Here is a tiny trained network, its code and every weight. The questions are about switching its units off for an input and a class, where a switched-off unit gives its printed mean instead of its output.

import numpy as np


def w(rows, s, z=0):
    codes = np.array(rows[::2]) - 128.0
    scale = np.full(codes.shape[1], s)
    scale[-1] = z or s
    return codes * scale


def norm(h):
    return h / np.sqrt((h * h).mean(-1, keepdims=True) + 1e-5)


def f(y):
    return np.maximum(y, 0)


def log_softmax(a):
    a = a - a.max(-1, keepdims=True)
    return a - np.log(np.exp(a).sum(-1, keepdims=True))


def net(x, mask):
    res = np.array(x, float).reshape(1, 6) / 4 @ E
    u = 0
    for l in range(2):
        y = f(norm(res) @ A[l][:, :-1].T + A[l][:, -1])
        res = res + np.where(mask[u : u + 9], y, B[l][:, -1]) @ B[l][:, :-1]
        u += 9
    return log_softmax(norm(res)[-1] @ U[:, :-1].T + U[:, -1])


A, B = {}, {}
E = w([
[54,52,108,73,120],'x0',
[100,156,130,2,182],'x1',
[128,128,130,129,128],'x2',
[127,128,127,129,130],'x3',
[127,128,125,129,127],'x4',
[149,52,147,110,251],'x5',
],0.01)
A[0] = w([
[187,11,145,229,174,49],'L0N0',
[131,20,142,166,174,6],'L0N1',
[62,137,85,106,66,96],'L0N2',
[107,38,142,164,151,2],'L0N3',
[174,160,163,118,186,177],'L0N4',
[114,84,91,190,75,108],'L0N5',
[141,114,153,110,177,104],'L0N6',
[55,61,168,107,109,144],'L0N7',
[58,19,121,131,48,84],'L0N8',
],0.011,0.0094)
B[0] = w([
[69,227,145,5,78,242],'L0N0',
[150,184,21,118,110,175],'L0N1',
[200,81,135,89,154,196],'L0N2',
[146,140,30,132,78,155],'L0N3',
[158,80,219,148,105,255],'L0N4',
[125,65,177,155,121,219],'L0N5',
[158,96,162,161,130,182],'L0N6',
[86,130,41,187,97,229],'L0N7',
[177,37,139,121,134,219],'L0N8',
],0.011,0.0058)
A[1] = w([
[136,168,146,103,198,105],'L1N0',
[70,105,114,109,29,186],'L1N1',
[168,169,173,109,79,55],'L1N2',
[197,140,169,249,121,50],'L1N3',
[127,83,110,105,145,7],'L1N4',
[124,72,83,46,125,30],'L1N5',
[68,44,122,177,164,117],'L1N6',
[185,226,155,97,130,54],'L1N7',
[82,181,195,130,92,2],'L1N8',
],0.013,0.003)
B[1] = w([
[169,84,174,153,13,159],'L1N0',
[235,161,147,204,166,254],'L1N1',
[42,142,122,79,213,213],'L1N2',
[149,139,24,128,132,246],'L1N3',
[64,140,123,84,105,163],'L1N4',
[138,254,88,209,94,229],'L1N5',
[57,154,197,57,189,196],'L1N6',
[29,64,142,77,155,203],'L1N7',
[45,196,109,184,179,175],'L1N8',
],0.0094,0.0079)
U = w([
[149,192,33,165,111,89],'0',
[34,155,178,65,170,48],'1',
[220,2,225,147,120,252],'2',
],0.017,0.0024)

Each question gives the input, the list of numbers given to net, and the class t.
The units are the neurons (one row each of A and B). Each row of codes is followed by its name. A weight is (code - 128) times the scale printed after its matrix; where a second scale follows, it is the last column's (A, B and U).
mask holds one flag per neuron, layer by layer. A switched-off neuron (its flag False) gives its mean, the last column of its row in B, instead of its output. The means were averaged over made-up inputs and are rounded, as every weight is.
A unit's drop is (log p(t) with every unit on - log p(t) with that unit switched off) / (log p(t) with every unit on - log p(t) with every unit switched off).
The circuit of an input: a set's keep is (log p(t) with only the set's units on - log p(t) with every unit switched off) / (log p(t) with every unit on - log p(t) with every unit switched off). Starting from the 12 units with the biggest drops (on a tie, the unit counted first), units are removed one at a time, each time the one whose removal leaves the highest keep (on an exact tie, the one counted first), for as long as the keep stays at least 0.8.
circuit, biggest first: the units of the circuit, biggest drop first
k most important neurons: the k neurons with the biggest drops, biggest first
top k neurons in layer l: the k neurons of layer l with the biggest drops, biggest first
drop of u: that unit's drop, to one decimal
input [-7,0,8,5,6,8], class 1: 3 most important neurons -> (L0N0 L0N8 L1N1)
input [-5,2,8,4,8,-8], class 1: circuit, biggest first -> (L1N7 L1N2)
input [-7,-2,5,2,2,8], class 1: circuit, biggest first -> (L0N0)
input [-4,3,5,4,8,1], class 2: 2 most important neurons -> (L0N0 L0N4)
input [6,2,-6,-4,8,0], class 0: top 2 neurons in layer 0 -> (L0N7 L0N4)
input [1,-7,-3,-1,-8,3], class 0: 2 most important neurons -> (L1N1 L0N0)
input [-5,3,1,-4,0,-8], class 1: 2 most important neurons -> (L1N7 L0N7)
input [1,0,-7,-3,-5,0], class 2: 3 most important neurons -> (L0N0 L0N8 L1N3)
input [-4,7,-2,8,-1,1], class 2: 2 most important neurons -> (L0N0 L1N0)
input [7,-1,5,5,0,-7], class 2: drop of L0N8 -> 0.2
input [1,-1,3,0,-1,-4], class 2: drop of L0N5 -> 0.1
input [-4,1,-7,-7,-6,-2], class 1: drop of L1N7 -> 0.2
input [3,5,4,3,4,-3], class 0: drop of L0N1 -> 0.0
input [5,3,1,-7,4,-2], class 0: most important neuron -> (L1N5)
